Below are the code and all the weights of a small trained network. Each question names an input and a class and asks about switching units off, where a switched-off unit gives its printed mean instead of its output.

import numpy as np


def w(rows, s, z=0):
    codes = np.array(rows[::2]) - 128.0
    scale = np.full(codes.shape[1], s)
    scale[-1] = z or s
    return codes * scale


def f(y):
    return np.maximum(y, 0)


def log_softmax(a):
    a = a - a.max(-1, keepdims=True)
    return a - np.log(np.exp(a).sum(-1, keepdims=True))


def net(x, mask):
    res = np.array(x, float).reshape(1, 4) / 4 @ E
    y = f(res @ A[0][:, :-1].T + A[0][:, -1])
    res = res + np.where(mask, y, B[0][:, -1]) @ B[0][:, :-1]
    return log_softmax(res[-1] @ U[:, :-1].T + U[:, -1])


A, B = {}, {}
E = w([
[152,110,163,153,238,143,52,135],'x0',
[121,92,48,136,46,11,61,159],'x1',
[29,123,171,37,149,157,82,80],'x2',
[141,24,75,115,131,236,122,183],'x3',
],0.011)
A[0] = w([
[118,102,108,124,107,55,71,161,206],'n0',
[105,108,67,146,116,230,127,166,173],'n1',
[99,222,173,170,129,84,173,118,66],'n2',
[193,169,63,132,134,98,92,152,121],'n3',
[140,194,125,167,131,101,144,119,26],'n4',
[184,73,191,199,206,106,25,125,129],'n5',
[121,141,108,65,47,116,253,122,75],'n6',
[22,146,125,65,142,156,68,109,29],'n7',
[159,147,135,129,171,78,124,69,254],'n8',
[219,130,119,242,151,110,208,193,61],'n9',
[106,155,190,123,99,97,121,80,11],'n10',
[98,116,104,83,106,98,66,113,147],'n11',
[154,176,198,132,157,202,191,81,197],'n12',
],0.011,0.0025)
B[0] = w([
[150,115,152,142,74,139,49,74,206],'n0',
[87,44,107,114,114,21,53,83,209],'n1',
[115,40,110,103,106,95,132,110,205],'n2',
[121,173,204,155,70,179,109,91,173],'n3',
[42,70,124,162,178,163,65,132,165],'n4',
[149,203,65,79,158,76,101,224,216],'n5',
[143,216,114,17,194,114,57,236,216],'n6',
[55,154,80,176,151,254,177,152,221],'n7',
[104,72,128,62,142,149,72,160,181],'n8',
[32,144,55,194,53,174,136,152,223],'n9',
[63,60,98,137,181,157,132,90,180],'n10',
[188,152,128,171,27,175,95,108,187],'n11',
[191,146,117,120,29,123,45,42,249],'n12',
],0.008,0.015)
U = w([
[27,159,117,166,110,203,170,150,121],'0',
[119,207,120,46,161,81,113,195,215],'1',
[52,5,107,107,151,49,120,99,46],'2',
[176,173,150,132,76,142,113,55,150],'3',
[126,126,165,123,131,127,127,136,253],'4',
[126,166,177,126,148,98,210,140,43],'5',
[139,212,170,168,183,100,222,133,87],'6',
],0.011,0.005)

Each question gives the input, the list of numbers given to net, and the class t.
The units are the neurons (one row each of A and B). Each row of codes is followed by its name. A weight is (code - 128) times the scale printed after its matrix; where a second scale follows, it is the last column's (A, B and U).
mask holds one flag per neuron, in row order. A switched-off neuron (its flag False) gives its mean, the last column of its row in B, instead of its output. The means were averaged over made-up inputs and are rounded, as every weight is.
A unit's drop is (log p(t) with every unit on - log p(t) with that unit switched off) / (log p(t) with every unit on - log p(t) with every unit switched off).
most important unit: the unit with the biggest drop
k most important neurons: the k neurons with the biggest drops, biggest first
drop when u is switched off: that unit's drop, to one decimal
input [5,0,-8,2], class 0: most important unit	n9
input [6,6,6,3], class 0: 4 most important neurons	[n7, n6, n12, n11]
input [-5,6,4,-7], class 2: 4 most important neurons	[n10, n2, n12, n5]
input [4,-7,2,0], class 3: 2 most important neurons	[n12, n6]
input [-5,3,-4,4], class 1: 2 most important neurons	[n6, n7]
input [2,8,-6,-5], class 3: 2 most important neurons	[n0, n3]
input [-8,8,-1,6], class 1: 2 most important neurons	[n6, n12]
input [-5,7,-3,1], class 3: 4 most important neurons	[n0, n5, n3, n11]
input [-1,-3,-6,8], class 2: 2 most important neurons	[n1, n7]
input [-5,2,8,-8], class 0: 3 most important neurons	[n7, n1, n11]
input [-4,-2,2,-3], class 1: 3 most important neurons	[n6, n1, n9]
input [1,-7,-4,-1], class 3: 2 most important neurons	[n12, n7]
input [6,-7,-4,6], class 3: 3 most important neurons	[n12, n6, n2]
input [-1,1,-3,-4], class 2: 2 most important neurons	[n7, n2]
input [8,-5,-2,-4], class 1: most important unit	n5
input [-4,-8,3,-5], class 3: 2 most important neurons	[n12, n1]
input [3,5,6,-4], class 0: 3 most important neurons	[n7, n12, n1]
input [-1,1,-3,-6], class 2: drop when n7 is switched off	0.1
input [-1,3,5,2], class 0: drop when n8 is switched off	0.0
input [5,8,0,5], class 3: most important unit	n0
input [0,-8,-1,-3], class 3: drop when n12 is switched off	1.5
input [-8,3,-6,-3], class 1: drop when n6 is switched off	4.6
